Below is a small trained network, with its code and all its weights. Each question gives an input and a class and asks what happens when units are switched off, that is, made to give their printed mean instead of their output.

import numpy as np


def w(rows, s, z=0):
    codes = np.array(rows[::2]) - 128.0
    scale = np.full(codes.shape[1], s)
    scale[-1] = z or s
    return codes * scale


def norm(h):
    return h / np.sqrt((h * h).mean(-1, keepdims=True) + 1e-5)


def f(y):
    return y / 2 * (1 + np.tanh(0.7978845608 * (y + 0.044715 * y**3)))


def log_softmax(a):
    a = a - a.max(-1, keepdims=True)
    return a - np.log(np.exp(a).sum(-1, keepdims=True))


def net(x, mask):
    res = np.array(x, float).reshape(1, 8) / 4 @ E
    u = 0
    for l in range(4):
        y = f(norm(res) @ A[l][:, :-1].T + A[l][:, -1])
        res = res + np.where(mask[u : u + 10], y, B[l][:, -1]) @ B[l][:, :-1]
        u += 10
    return log_softmax(norm(res)[-1] @ U[:, :-1].T + U[:, -1])


A, B = {}, {}
E = w([
[129,128,130,128,130,127],'x0',
[130,129,128,126,128,128],'x1',
[95,2,127,130,83,141],'x2',
[128,130,129,131,129,129],'x3',
[195,85,84,131,181,100],'x4',
[178,124,226,135,137,124],'x5',
[173,123,104,165,80,199],'x6',
[126,128,127,128,129,127],'x7',
],0.0075)
A[0] = w([
[99,96,133,137,110,116,110],'0.n0',
[177,91,94,151,179,139,93],'0.n1',
[148,149,197,133,54,131,86],'0.n2',
[81,131,97,189,146,124,47],'0.n3',
[74,137,68,148,116,133,115],'0.n4',
[106,189,109,168,174,135,101],'0.n5',
[191,78,112,168,185,78,66],'0.n6',
[141,125,105,255,191,82,211],'0.n7',
[155,112,170,125,174,102,249],'0.n8',
[186,120,214,155,93,86,43],'0.n9',
],0.0084,0.0016)
B[0] = w([
[189,78,128,144,159,60,161],'0.n0',
[140,148,148,52,82,111,226],'0.n1',
[130,106,75,55,171,160,217],'0.n2',
[112,177,141,30,155,143,139],'0.n3',
[102,108,65,62,136,216,225],'0.n4',
[117,54,83,178,145,112,216],'0.n5',
[172,123,53,44,99,142,254],'0.n6',
[146,123,140,90,80,168,237],'0.n7',
[153,136,106,110,138,206,235],'0.n8',
[67,115,125,112,193,253,216],'0.n9',
],0.0062,0.0023)
A[1] = w([
[59,153,225,135,83,160,77],'1.n0',
[202,124,101,139,99,146,97],'1.n1',
[108,117,89,55,153,164,209],'1.n2',
[74,124,42,121,98,99,89],'1.n3',
[143,76,139,214,204,121,14],'1.n4',
[75,98,154,73,223,7,173],'1.n5',
[88,192,134,182,122,111,98],'1.n6',
[113,130,174,2,198,44,5],'1.n7',
[127,86,135,160,93,92,59],'1.n8',
[27,172,157,141,46,146,137],'1.n9',
],0.0077,0.0012)
B[1] = w([
[248,102,29,47,126,140,178],'1.n0',
[122,131,140,136,107,154,181],'1.n1',
[112,159,205,139,82,101,253],'1.n2',
[112,136,160,84,199,204,210],'1.n3',
[102,182,156,96,146,94,109],'1.n4',
[132,131,141,163,16,217,215],'1.n5',
[191,135,145,127,132,84,142],'1.n6',
[171,143,126,159,69,186,204],'1.n7',
[80,96,165,193,167,103,117],'1.n8',
[253,52,94,68,118,89,193],'1.n9',
],0.0067,0.0043)
A[2] = w([
[232,120,86,133,96,163,166],'2.n0',
[192,92,54,244,130,163,32],'2.n1',
[147,76,179,156,140,199,219],'2.n2',
[160,215,115,167,160,138,147],'2.n3',
[151,98,87,66,115,168,167],'2.n4',
[10,136,24,124,115,108,3],'2.n5',
[155,254,134,189,156,58,138],'2.n6',
[118,127,47,165,74,54,238],'2.n7',
[92,129,81,125,130,170,81],'2.n8',
[87,41,178,207,113,102,62],'2.n9',
],0.0074,0.0018)
B[2] = w([
[27,150,131,136,79,56,254],'2.n0',
[152,196,178,126,83,153,144],'2.n1',
[53,171,155,108,140,99,198],'2.n2',
[57,39,122,159,161,106,169],'2.n3',
[155,167,165,135,170,56,247],'2.n4',
[59,161,78,108,241,255,146],'2.n5',
[122,43,60,206,166,93,159],'2.n6',
[155,156,213,106,153,246,135],'2.n7',
[65,108,180,104,178,142,152],'2.n8',
[94,97,97,185,145,134,134],'2.n9',
],0.0057,0.0066)
A[3] = w([
[42,56,112,234,147,129,154],'3.n0',
[3,100,246,80,101,173,252],'3.n1',
[120,231,96,200,121,188,165],'3.n2',
[210,220,69,135,172,115,151],'3.n3',
[231,53,234,145,172,180,139],'3.n4',
[129,86,93,162,231,69,136],'3.n5',
[159,170,202,150,141,114,112],'3.n6',
[155,127,245,131,147,165,95],'3.n7',
[112,74,119,123,137,68,82],'3.n8',
[54,137,133,121,107,141,153],'3.n9',
],0.0063,0.0048)
B[3] = w([
[174,108,139,143,164,71,156],'3.n0',
[153,167,135,166,148,97,255],'3.n1',
[124,102,191,171,105,102,163],'3.n2',
[115,51,124,63,136,118,159],'3.n3',
[55,122,1,87,168,192,138],'3.n4',
[113,119,175,142,109,89,138],'3.n5',
[94,123,94,149,128,128,128],'3.n6',
[92,138,118,141,147,149,135],'3.n7',
[109,129,106,105,126,115,121],'3.n8',
[147,159,130,150,146,110,159],'3.n9',
],0.0094,0.0086)
U = w([
[71,182,105,99,200,238,137],'0',
[215,95,98,12,66,106,106],'1',
[112,2,134,218,150,32,61],'2',
[159,190,161,134,140,59,253],'3',
[149,198,182,201,53,136,90],'4',
],0.0092,0.0035)

Each question gives the input, the list of numbers given to net, and the class t.
The units are the neurons (one row each of A and B). Each row of codes is followed by its name. A weight is (code - 128) times the scale printed after its matrix; where a second scale follows, it is the last column's (A, B and U).
mask holds one flag per neuron, layer by layer. A switched-off neuron (its flag False) gives its mean, the last column of its row in B, instead of its output. The means were averaged over made-up inputs and are rounded, as every weight is.
A unit's drop is (log p(t) with every unit on - log p(t) with that unit switched off) / (log p(t) with every unit on - log p(t) with every unit switched off).
The circuit of an input: a set's keep is (log p(t) with only the set's units on - log p(t) with every unit switched off) / (log p(t) with every unit on - log p(t) with every unit switched off). Starting from the 12 units with the biggest drops (on a tie, the unit counted first), units are removed one at a time, each time the one whose removal leaves the highest keep (on an exact tie, the one counted first), for as long as the keep stays at least 0.8.
units of the circuit, in order: the units of the circuit, biggest drop first
top k neurons: the k neurons with the biggest drops, biggest first
top k neurons in layer l: the k neurons of layer l with the biggest drops, biggest first
input [-1,-1,-1,-7,-1,-1,3,-2], class 3: units of the circuit, in order => 1.n5
input [1,1,3,2,2,-5,2,-3], class 0: units of the circuit, in order => 2.n5; 1.n9
input [1,-8,1,7,8,8,-6,3], class 0: top 2 neurons => 0.n9; 3.n4
input [-1,4,7,5,-3,5,-8,-1], class 4: units of the circuit, in order => 1.n5; 1.n7
input [3,3,1,-5,-8,5,8,4], class 1: units of the circuit, in order => 1.n0; 1.n9
input [-3,1,-4,-8,6,-8,4,-4], class 0: top 3 neurons => 1.n9; 2.n5; 1.n0
input [-2,-1,-2,1,-8,8,-4,-2], class 0: units of the circuit, in order => 0.n9; 0.n2
input [5,-4,4,1,4,2,0,-2], class 1: top 3 neurons in layer 0 => 0.n6; 0.n1; 0.n0
input [-1,-8,1,1,3,6,-8,-8], class 4: top 3 neurons => 1.n7; 1.n5; 1.n3
input [7,6,4,1,-6,-2,3,8], class 1: top 2 neurons => 1.n9; 1.n0
input [5,1,-3,0,-1,5,5,3], class 0: top 2 neurons => 0.n9; 0.n2
input [-7,-1,1,6,7,7,-8,0], class 4: top 3 neurons => 1.n7; 1.n5; 2.n0
input [5,5,-2,7,-4,-1,6,-1], class 3: top 2 neurons in layer 2 => 2.n0; 2.n4
input [1,4,-8,-7,8,-2,4,-8], class 1: units of the circuit, in order => 3.n3
input [2,1,7,-7,7,-7,-2,-1], class 0: units of the circuit, in order => 2.n5; 1.n9; 2.n7
input [-8,-1,-3,-5,-7,-6,-6,7], class 1: top 2 neurons => 1.n9; 1.n6
input [3,-8,5,6,0,6,1,5], class 0: top 3 neurons => 0.n9; 2.n0; 3.n4
input [3,3,6,-3,7,2,3,-8], class 1: units of the circuit, in order => 0.n6; 0.n1
input [0,-3,0,4,-2,1,4,-1], class 3: top 2 neurons => 0.n2; 1.n5
input [7,1,5,2,6,7,-4,-8], class 0: top 2 neurons => 3.n4; 0.n9
